Below is a small trained network, with its code and all its weights. Each question gives an input and a class and asks what happens when units are switched off, that is, made to give their printed mean instead of their output.

import numpy as np


def w(rows, s, z=0):
    codes = np.array(rows[::2]) - 128.0
    scale = np.full(codes.shape[1], s)
    scale[-1] = z or s
    return codes * scale


def f(y):
    return np.maximum(y, 0)


def log_softmax(a):
    a = a - a.max(-1, keepdims=True)
    return a - np.log(np.exp(a).sum(-1, keepdims=True))


def net(x, mask):
    res = np.array(x, float).reshape(1, 6) / 4 @ E
    y = f(res @ A[0][:, :-1].T + A[0][:, -1])
    res = res + np.where(mask, y, B[0][:, -1]) @ B[0][:, :-1]
    return log_softmax(res[-1] @ U[:, :-1].T + U[:, -1])


A, B = {}, {}
E = w([
[115,133,52,130,255,227,52,90,249,83,100],'x0',
[238,173,153,129,89,43,19,102,206,189,50],'x1',
[109,219,123,240,150,79,67,46,26,11,102],'x2',
[133,36,36,113,109,61,11,195,115,70,219],'x3',
[32,91,37,131,19,165,88,47,105,199,65],'x4',
[183,11,58,237,202,74,215,152,108,167,8],'x5',
],0.0049)
A[0] = w([
[189,146,199,120,205,98,157,199,147,77,167,90],'n1',
[141,51,56,121,111,57,52,204,112,80,194,84],'n2',
[134,214,234,143,146,185,218,80,134,167,70,115],'n3',
[74,239,196,11,33,183,41,95,140,104,229,5],'n4',
[136,80,132,69,120,165,158,178,183,188,144,77],'n5',
[180,54,75,218,163,61,169,144,121,167,39,86],'n6',
[26,81,93,127,158,203,213,153,46,68,199,101],'n7',
[139,120,170,121,64,73,167,152,65,154,150,16],'n8',
[132,82,131,67,122,167,157,177,188,189,140,47],'n9',
[108,191,121,208,160,106,98,54,69,54,111,62],'n10',
[38,78,38,120,33,165,113,52,109,203,66,73],'n11',
[188,147,199,119,201,97,158,198,145,83,171,95],'n12',
[41,75,91,144,165,193,209,159,57,77,180,91],'n13',
[179,101,158,159,198,90,167,188,130,104,124,86],'n14',
[187,146,198,120,199,100,158,195,146,84,164,61],'n15',
[190,142,193,122,201,99,160,198,137,88,164,57],'n16',
[110,198,126,206,161,114,96,61,76,52,109,76],'n17',
[241,170,134,137,84,5,14,95,200,185,55,102],'n18',
[135,81,131,74,128,163,160,167,182,191,131,66],'n19',
[133,65,62,109,107,61,43,205,111,68,216,81],'n20',
[130,84,134,59,125,167,157,175,189,192,140,49],'n21',
[136,82,132,61,119,170,159,179,192,189,141,64],'n22',
[137,127,175,119,60,66,160,153,65,147,147,83],'n23',
[142,117,175,123,51,64,169,159,56,150,152,47],'n24',
[168,3,43,239,194,80,211,154,99,178,15,38],'n25',
[125,125,68,114,218,221,77,91,224,93,122,73],'n26',
[144,119,177,121,58,67,167,157,64,146,141,81],'n27',
[37,92,103,126,158,200,209,158,53,69,198,107],'n28',
[134,80,131,57,123,168,159,178,191,196,142,54],'n29',
[188,153,196,122,210,99,155,193,153,80,165,73],'n30',
[129,213,240,148,145,188,224,71,139,173,60,104],'n31',
[128,124,65,114,229,224,80,88,232,87,123,58],'n32',
[44,80,40,128,39,152,106,54,102,194,66,81],'n33',
[128,85,133,62,124,168,156,177,192,192,140,59],'n34',
[144,62,59,115,115,61,52,211,117,75,206,92],'n35',
[132,121,172,117,49,64,168,144,55,161,148,63],'n36',
[138,120,180,119,53,70,167,156,57,155,147,55],'n37',
[100,205,126,214,140,100,76,54,51,38,124,30],'n38',
],0.0053,0.0026)
B[0] = w([
[144,154,81,171,78,180,83,94,108,155,166,194],'n1',
[111,90,93,66,168,155,200,61,124,187,83,208],'n2',
[115,71,84,63,162,149,183,57,105,187,87,212],'n3',
[106,196,185,52,145,125,232,123,211,37,222,254],'n4',
[156,100,110,140,99,77,155,156,70,84,112,177],'n5',
[122,165,186,61,139,131,173,125,187,72,195,214],'n6',
[191,101,195,108,107,153,56,160,191,158,72,207],'n7',
[81,169,99,177,174,120,134,180,165,129,79,172],'n8',
[153,104,115,139,101,80,154,154,74,84,115,173],'n9',
[179,75,113,128,82,55,177,181,55,66,101,191],'n10',
[154,183,78,195,65,193,65,97,107,145,203,214],'n11',
[142,151,88,167,85,173,85,99,112,152,165,194],'n12',
[186,107,193,106,106,151,64,157,192,152,88,194],'n13',
[131,174,104,147,88,167,115,102,133,116,195,173],'n14',
[141,151,92,166,89,173,94,99,113,148,163,185],'n15',
[140,156,88,165,86,175,91,97,114,145,169,183],'n16',
[170,80,112,127,90,62,168,175,59,79,98,193],'n17',
[204,78,221,98,104,166,39,171,203,166,64,249],'n18',
[152,106,113,134,103,82,159,148,75,86,123,171],'n19',
[115,92,92,69,159,151,204,62,118,178,91,212],'n20',
[155,103,115,141,97,74,156,160,69,78,115,175],'n21',
[157,98,110,143,98,73,158,162,66,76,114,179],'n22',
[82,169,105,172,172,129,133,169,165,134,87,186],'n23',
[69,176,101,181,183,120,137,179,168,134,74,186],'n24',
[99,212,195,46,136,132,220,104,208,29,254,234],'n25',
[60,180,102,197,185,106,130,191,158,137,63,202],'n26',
[83,166,107,171,173,126,126,168,165,136,85,187],'n27',
[194,97,193,105,107,150,59,157,187,159,72,202],'n28',
[157,102,112,140,102,76,155,161,66,80,116,179],'n29',
[140,152,80,172,83,179,86,99,110,155,164,190],'n30',
[113,63,78,57,164,145,190,52,103,189,87,216],'n31',
[51,188,93,209,194,101,132,205,162,138,56,205],'n32',
[155,180,84,190,65,199,66,96,117,145,204,211],'n33',
[156,104,111,139,98,74,156,162,70,78,116,177],'n34',
[114,86,87,70,162,151,203,60,117,187,82,211],'n35',
[88,165,105,174,164,129,129,160,157,135,90,189],'n36',
[70,177,97,184,181,125,129,180,167,137,73,186],'n37',
[179,76,111,113,90,64,190,165,60,75,107,199],'n38',
],0.0064,0.0068)
U = w([
[164,84,112,146,89,24,148,174,21,61,116,74],'0',
[23,177,100,216,216,113,120,191,158,144,80,89],'1',
[100,178,198,57,140,133,166,103,181,61,230,149],'2',
[143,157,72,200,58,206,80,70,92,171,199,126],'3',
[104,64,88,50,184,146,164,23,95,213,83,142],'4',
[201,84,254,107,103,152,58,165,177,172,73,164],'5',
[84,89,188,156,170,83,68,99,83,154,168,251],'6',
],0.0092,0.0014)

Each question gives the input, the list of numbers given to net, and the class t.
The units are the neurons (one row each of A and B). Each row of codes is followed by its name. A weight is (code - 128) times the scale printed after its matrix; where a second scale follows, it is the last column's (A, B and U).
mask holds one flag per neuron, in row order. A switched-off neuron (its flag False) gives its mean, the last column of its row in B, instead of its output. The means were averaged over made-up inputs and are rounded, as every weight is.
A unit's drop is (log p(t) with every unit on - log p(t) with that unit switched off) / (log p(t) with every unit on - log p(t) with every unit switched off).
The circuit of an input: a set's keep is (log p(t) with only the set's units on - log p(t) with every unit switched off) / (log p(t) with every unit on - log p(t) with every unit switched off). Starting from the 12 units with the biggest drops (on a tie, the unit counted first), units are removed one at a time, each time the one whose removal leaves the highest keep (on an exact tie, the one counted first), for as long as the keep stays at least 0.8.
circuit, biggest first: the units of the circuit, biggest drop first
k most important neurons: the k neurons with the biggest drops, biggest first
drop when u is switched off: that unit's drop, to one decimal
input [0,-2,-6,-2,7,-3], class 3: circuit, biggest first	(n11)
input [5,-7,5,-1,-2,2], class 5: circuit, biggest first	(n7; n28)
input [8,6,3,4,-8,-4], class 1: 2 most important neurons	(n32; n26)
input [5,-7,-1,5,4,-5], class 5: 4 most important neurons	(n7; n28; n13; n25)
input [-7,-5,-4,-3,8,5], class 3: 4 most important neurons	(n11; n33; n32; n26)
input [8,5,8,0,4,-7], class 0: 3 most important neurons	(n38; n10; n17)
input [3,-8,1,0,5,-7], class 5: circuit, biggest first	(n7; n28)
input [-5,4,-5,-7,3,-6], class 4: 3 most important neurons	(n31; n3; n25)
input [-5,4,-2,-8,4,-2], class 4: 2 most important neurons	(n31; n3)
input [5,-7,-5,0,2,-4], class 5: 3 most important neurons	(n7; n28; n13)
input [8,-8,0,-4,5,-6], class 1: 2 most important neurons	(n32; n26)
input [0,-8,-6,5,-6,1], class 5: 2 most important neurons	(n7; n28)
input [6,-1,6,-4,-1,0], class 0: circuit, biggest first	(n10; n17)
input [0,-6,7,-5,-1,1], class 0: circuit, biggest first	(n10)
input [-7,0,5,3,8,6], class 3: 4 most important neurons	(n33; n11; n32; n26)
input [3,-6,8,5,8,5], class 0: 2 most important neurons	(n10; n38)
input [4,8,0,-1,4,6], class 5: 2 most important neurons	(n18; n4)
input [1,2,7,-6,-7,-2], class 0: 3 most important neurons	(n10; n17; n38)
input [-5,3,-3,6,0,2], class 4: drop when n2 is switched off	0.3
input [-5,0,2,-2,7,4], class 3: circuit, biggest first	(n33)
input [0,-7,4,-5,-5,-2], class 5: drop when n13 is switched off	0.2
input [3,4,1,4,8,8], class 2: drop when n21 is switched off	0.0
input [-5,-1,2,-8,-5,-6], class 4: drop when n31 is switched off	0.6
